Here is a tiny trained network, its code and every weight. The questions are about switching its units off for an input and a target symbol, where a switched-off unit gives its printed mean instead of its output.

import numpy as np


def w(rows, s, z=0):
    codes = np.array(rows[::2]) - 128.0
    scale = np.full(codes.shape[1], s)
    scale[-1] = z or s
    return codes * scale


def f(y):
    return y / 2 * (1 + np.tanh(0.7978845608 * (y + 0.044715 * y**3)))


def softmax(a):
    e = np.exp(a - a.max(-1, keepdims=True))
    return e / e.sum(-1, keepdims=True)


def log_softmax(a):
    a = a - a.max(-1, keepdims=True)
    return a - np.log(np.exp(a).sum(-1, keepdims=True))


def net(x, mask):
    ids = ['ΓΘΞΩαβδεζημπτ'.index(c) for c in x.split()]
    T = len(ids)
    res = E[ids] + P[:T]
    q, k, v = (res @ M[0].T for M in (Q, K, V))
    z = softmax(np.where(np.tri(T) > 0, q @ k.T / 4**0.5, -1e9)) @ v
    res = res + np.where(mask[0], z, O[0][:, -1]) @ O[0][:, :-1]
    y = f(res @ A[0][:, :-1].T + A[0][:, -1])
    res = res + np.where(mask[1:17], y, B[0][:, -1]) @ B[0][:, :-1]
    return log_softmax(res[-1] @ U[:, :-1].T + U[:, -1])


Q, K, V, O, A, B = {}, {}, {}, {}, {}, {}
E = w([
[173,150,107],'Γ',
[152,139,148],'Θ',
[204,214,62],'Ξ',
[150,118,157],'Ω',
[151,203,134],'α',
[152,114,152],'β',
[180,74,103],'δ',
[197,203,78],'ε',
[193,58,72],'ζ',
[118,7,210],'η',
[166,78,129],'μ',
[162,96,133],'π',
[147,136,158],'τ',
],0.015)
P = w([
[138,176,222],'0',
[164,80,110],'1',
[87,147,131],'2',
[192,68,146],'3',
[132,74,51],'4',
[81,152,144],'5',
[226,49,153],'6',
[136,96,27],'7',
[78,148,150],'8',
[247,66,201],'9',
[163,94,44],'10',
[64,153,152],'11',
],0.015)
Q[0] = w([
[5,187,98],'h0',
[60,134,180],'h0',
[131,196,198],'h0',
[107,80,4],'h0',
],0.015)
K[0] = w([
[80,96,1],'h0',
[88,90,101],'h0',
[24,169,143],'h0',
[248,83,140],'h0',
],0.013)
V[0] = w([
[43,84,210],'h0',
[128,104,140],'h0',
[8,95,218],'h0',
[113,221,90],'h0',
],0.014)
O[0] = w([
[60,56,95,166],'h0',
[127,235,42,159],'h0',
[51,173,83,129],'h0',
[84,190,254,2],'h0',
],0.0093,0.0092)
A[0] = w([
[208,145,174,117],'n0',
[160,133,130,167],'n1',
[85,150,141,242],'n2',
[188,38,133,111],'n3',
[87,172,55,140],'n4',
[81,98,188,123],'n5',
[87,103,83,65],'n6',
[43,136,193,136],'n7',
[209,159,89,133],'n8',
[106,138,97,122],'n9',
[173,247,77,107],'n10',
[113,224,104,142],'n11',
[92,137,181,216],'n12',
[106,94,144,255],'n13',
[111,129,109,146],'n14',
[144,59,116,87],'n15',
],0.013,0.008)
B[0] = w([
[54,185,111,229],'n0',
[129,133,77,172],'n1',
[255,77,198,150],'n2',
[122,221,157,251],'n3',
[133,121,186,222],'n4',
[110,42,180,141],'n5',
[121,106,156,221],'n6',
[105,9,131,143],'n7',
[98,112,127,232],'n8',
[129,118,144,171],'n9',
[111,68,183,175],'n10',
[128,119,209,141],'n11',
[200,29,78,151],'n12',
[210,155,48,183],'n13',
[145,114,143,163],'n14',
[74,127,160,217],'n15',
],0.0086,0.018)
U = w([
[162,130,131,128],'Γ',
[214,98,101,72],'Θ',
[16,143,242,3],'Ξ',
[220,86,71,96],'Ω',
[181,92,174,96],'α',
[224,91,66,147],'β',
[128,146,29,115],'δ',
[74,144,231,206],'ε',
[46,179,3,104],'ζ',
[54,25,81,43],'η',
[202,118,26,220],'μ',
[215,116,51,99],'π',
[217,85,92,81],'τ',
],0.0084,0.0042)

Each question gives the input, a string of symbols that net reads in full, and the target symbol t.
The units are the heads (4 rows each of Q, K, V and O) and the neurons (one row each of A and B). Each row of codes is followed by its name. A weight is (code - 128) times the scale printed after its matrix; where a second scale follows, it is the last column's (O, A, B and U).
mask holds one flag per unit, heads first, then neurons. A switched-off unit (its flag False) gives its mean, the last column of its rows in O or B, instead of its output. The means were averaged over made-up inputs and are rounded, as every weight is.
A unit's drop is (log p(t) with every unit on - log p(t) with that unit switched off) / (log p(t) with every unit on - log p(t) with every unit switched off).
The circuit of an input: a set's keep is (log p(t) with only the set's units on - log p(t) with every unit switched off) / (log p(t) with every unit on - log p(t) with every unit switched off). Starting from the 12 units with the biggest drops (on a tie, the unit counted first), units are removed one at a time, each time the one whose removal leaves the highest keep (on an exact tie, the one counted first), for as long as the keep stays at least 0.8.
circuit, biggest first: the units of the circuit, biggest drop first
k most important neurons: the k neurons with the biggest drops, biggest first
drop of u: that unit's drop, to one decimal
input μ Ξ η ε ε ε ζ η, target ζ: 2 most important neurons : n3, n0
input ε η η ζ Γ Ξ, target Ξ: circuit, biggest first : h0, n13
input δ Ξ β η Ξ η Γ μ ζ, target ζ: circuit, biggest first : n2, n10
input ε ε η β, target ε: most important neuron : n0
input Ξ η δ π ε η η η η μ, target Ξ: circuit, biggest first : n0, h0
input ε ζ Ξ η β η δ η ε Γ Θ ε, target ε: 4 most important neurons : n13, n11, n10, n0
input η η η Ξ η δ δ η ζ ζ Θ, target ζ: 2 most important neurons : n0, n3
input η π α μ, target η: circuit, biggest first : h0, n6
input ζ η ζ η Ω η δ Θ Ξ ε α, target ε: 4 most important neurons : n10, n13, n0, n3
input ε η Ω μ, target ε: 2 most important neurons : n0, n3
input ε η ζ η ε α δ μ ζ ζ β, target ζ: 2 most important neurons : n3, n0
input η ε η η η ε ε ζ, target ε: 3 most important neurons : n3, n13, n0
input τ β β Ω ε Ξ, target Ξ: circuit, biggest first : h0, n0
input μ η β δ ζ ζ ε β, target ε: 2 most important neurons : n13, n3
input ζ η η μ η ε η η η Ξ ε, target Ξ: 4 most important neurons : n0, n10, n13, n8
input η η δ ζ τ, target ζ: most important neuron : n3
input ζ ε Ξ ζ τ, target ζ: 2 most important neurons : n0, n3
input ε ε δ η ε η ε η η ε δ, target ε: 2 most important neurons : n3, n13
input Ξ Θ ε ζ η, target ζ: drop of n3 : 0.5
input τ ζ ζ η μ Ξ η Ω ε, target ε: drop of n11 : 0.1
input ε η η η β β η Ξ, target η: drop of h0 : 0.3
